Here is a tiny trained network, its code and every weight. The questions are about switching its units off for an input and a class, where a switched-off unit gives its printed mean instead of its output.

import numpy as np


def w(rows, s, z=0):
    codes = np.array(rows[::2]) - 128.0
    scale = np.full(codes.shape[1], s)
    scale[-1] = z or s
    return codes * scale


def f(y):
    return y / 2 * (1 + np.tanh(0.7978845608 * (y + 0.044715 * y**3)))


def log_softmax(a):
    a = a - a.max(-1, keepdims=True)
    return a - np.log(np.exp(a).sum(-1, keepdims=True))


def net(x, mask):
    res = np.array(x, float).reshape(1, 5) / 4 @ E
    y = f(res @ A[0][:, :-1].T + A[0][:, -1])
    res = res + np.where(mask, y, B[0][:, -1]) @ B[0][:, :-1]
    return log_softmax(res[-1] @ U[:, :-1].T + U[:, -1])


A, B = {}, {}
E = w([
[123,172,119,193,10,97,106,87,71],'x0',
[140,119,174,143,158,151,166,70,134],'x1',
[221,230,66,83,155,134,192,111,181],'x2',
[186,78,172,126,119,103,178,99,133],'x3',
[66,171,168,95,110,63,189,179,101],'x4',
],0.013)
A[0] = w([
[165,209,121,216,20,91,102,55,101,6],'neuron 0',
[185,203,110,116,121,117,164,111,133,117],'neuron 1',
[173,113,99,123,138,145,58,75,129,65],'neuron 2',
[122,88,98,85,176,168,149,147,117,6],'neuron 3',
[104,99,113,145,127,111,115,146,106,158],'neuron 4',
[199,90,103,159,139,185,75,134,143,104],'neuron 5',
[134,90,129,33,247,120,109,159,161,49],'neuron 6',
[75,67,182,127,156,120,90,139,145,175],'neuron 7',
[63,107,80,129,158,147,114,116,102,144],'neuron 8',
[145,119,124,91,149,113,153,77,116,46],'neuron 9',
[182,167,95,108,156,147,160,155,158,126],'neuron 10',
[146,120,81,111,92,125,147,171,117,103],'neuron 11',
[107,119,76,153,125,104,120,126,171,80],'neuron 12',
[91,31,190,212,120,119,65,141,101,205],'neuron 13',
[149,131,156,168,126,120,124,127,169,52],'neuron 14',
[44,193,178,97,123,55,248,186,114,102],'neuron 15',
[240,242,61,128,151,117,168,105,146,175],'neuron 16',
[218,70,39,193,155,160,38,80,145,88],'neuron 17',
[122,85,112,115,174,142,144,160,144,1],'neuron 18',
[126,105,150,145,143,139,135,72,120,194],'neuron 19',
[112,97,86,148,123,115,130,139,138,140],'neuron 20',
],0.012,0.0021)
B[0] = w([
[175,119,107,252,125,151,210,175,126,243],'neuron 0',
[94,86,128,115,137,161,83,123,125,192],'neuron 1',
[120,178,172,104,134,104,144,151,119,177],'neuron 2',
[159,102,138,180,111,107,138,152,106,165],'neuron 3',
[143,101,126,106,147,131,142,114,132,162],'neuron 4',
[111,172,196,100,126,119,136,133,134,191],'neuron 5',
[156,145,104,243,102,156,203,142,121,218],'neuron 6',
[134,93,67,106,107,112,94,117,121,198],'neuron 7',
[139,110,132,115,118,123,140,96,142,158],'neuron 8',
[98,158,105,146,135,124,103,149,119,152],'neuron 9',
[123,78,104,118,107,117,97,113,124,191],'neuron 10',
[119,122,143,136,150,148,134,89,119,144],'neuron 11',
[138,116,152,136,136,131,137,120,147,135],'neuron 12',
[102,82,65,71,145,152,77,102,148,253],'neuron 13',
[123,146,131,146,134,136,130,131,127,135],'neuron 14',
[134,216,222,74,147,103,116,121,136,242],'neuron 15',
[103,53,67,62,126,125,74,101,133,247],'neuron 16',
[119,210,202,79,148,92,133,126,124,231],'neuron 17',
[131,137,119,189,121,156,147,150,115,162],'neuron 18',
[123,137,115,113,106,114,116,148,127,161],'neuron 19',
[140,111,132,125,124,124,129,111,116,138],'neuron 20',
],0.016,0.02)
U = w([
[121,45,9,60,153,123,50,97,123,253],'0',
[144,232,230,53,173,64,125,143,114,116],'1',
[194,107,56,254,132,138,191,186,94,18],'2',
],0.0094,0.0006)

Each question gives the input, the list of numbers given to net, and the class t.
The units are the neurons (one row each of A and B). Each row of codes is followed by its name. A weight is (code - 128) times the scale printed after its matrix; where a second scale follows, it is the last column's (A, B and U).
mask holds one flag per neuron, in row order. A switched-off neuron (its flag False) gives its mean, the last column of its row in B, instead of its output. The means were averaged over made-up inputs and are rounded, as every weight is.
A unit's drop is (log p(t) with every unit on - log p(t) with that unit switched off) / (log p(t) with every unit on - log p(t) with every unit switched off).
unit that matters most: the unit with the biggest drop
k most important neurons: the k neurons with the biggest drops, biggest first
drop of u: that unit's drop, to one decimal
input [3,3,-6,3,4], class 0: unit that matters most	neuron 13
input [6,-7,-3,-1,5], class 2: 2 most important neurons	[neuron 0; neuron 17]
input [-5,2,-2,-5,-5], class 1: 2 most important neurons	[neuron 0; neuron 17]
input [1,1,4,-2,4], class 0: 3 most important neurons	[neuron 17; neuron 16; neuron 5]
input [5,-3,0,-5,4], class 2: 3 most important neurons	[neuron 0; neuron 17; neuron 5]
input [-8,0,8,1,4], class 0: 3 most important neurons	[neuron 16; neuron 0; neuron 10]
input [-2,0,3,1,3], class 0: 3 most important neurons	[neuron 17; neuron 0; neuron 5]
input [-6,8,4,-5,-6], class 1: 4 most important neurons	[neuron 17; neuron 0; neuron 5; neuron 2]
input [0,7,-8,-1,7], class 0: 2 most important neurons	[neuron 13; neuron 7]
input [6,-4,-5,6,4], class 2: 2 most important neurons	[neuron 0; neuron 16]
input [4,7,-3,-5,-6], class 1: drop of neuron 17	0.1
input [-4,1,3,8,-7], class 1: drop of neuron 17	0.2
input [7,-6,2,-4,-3], class 2: drop of neuron 0	2.0
input [-5,7,7,4,-1], class 0: unit that matters most	neuron 16
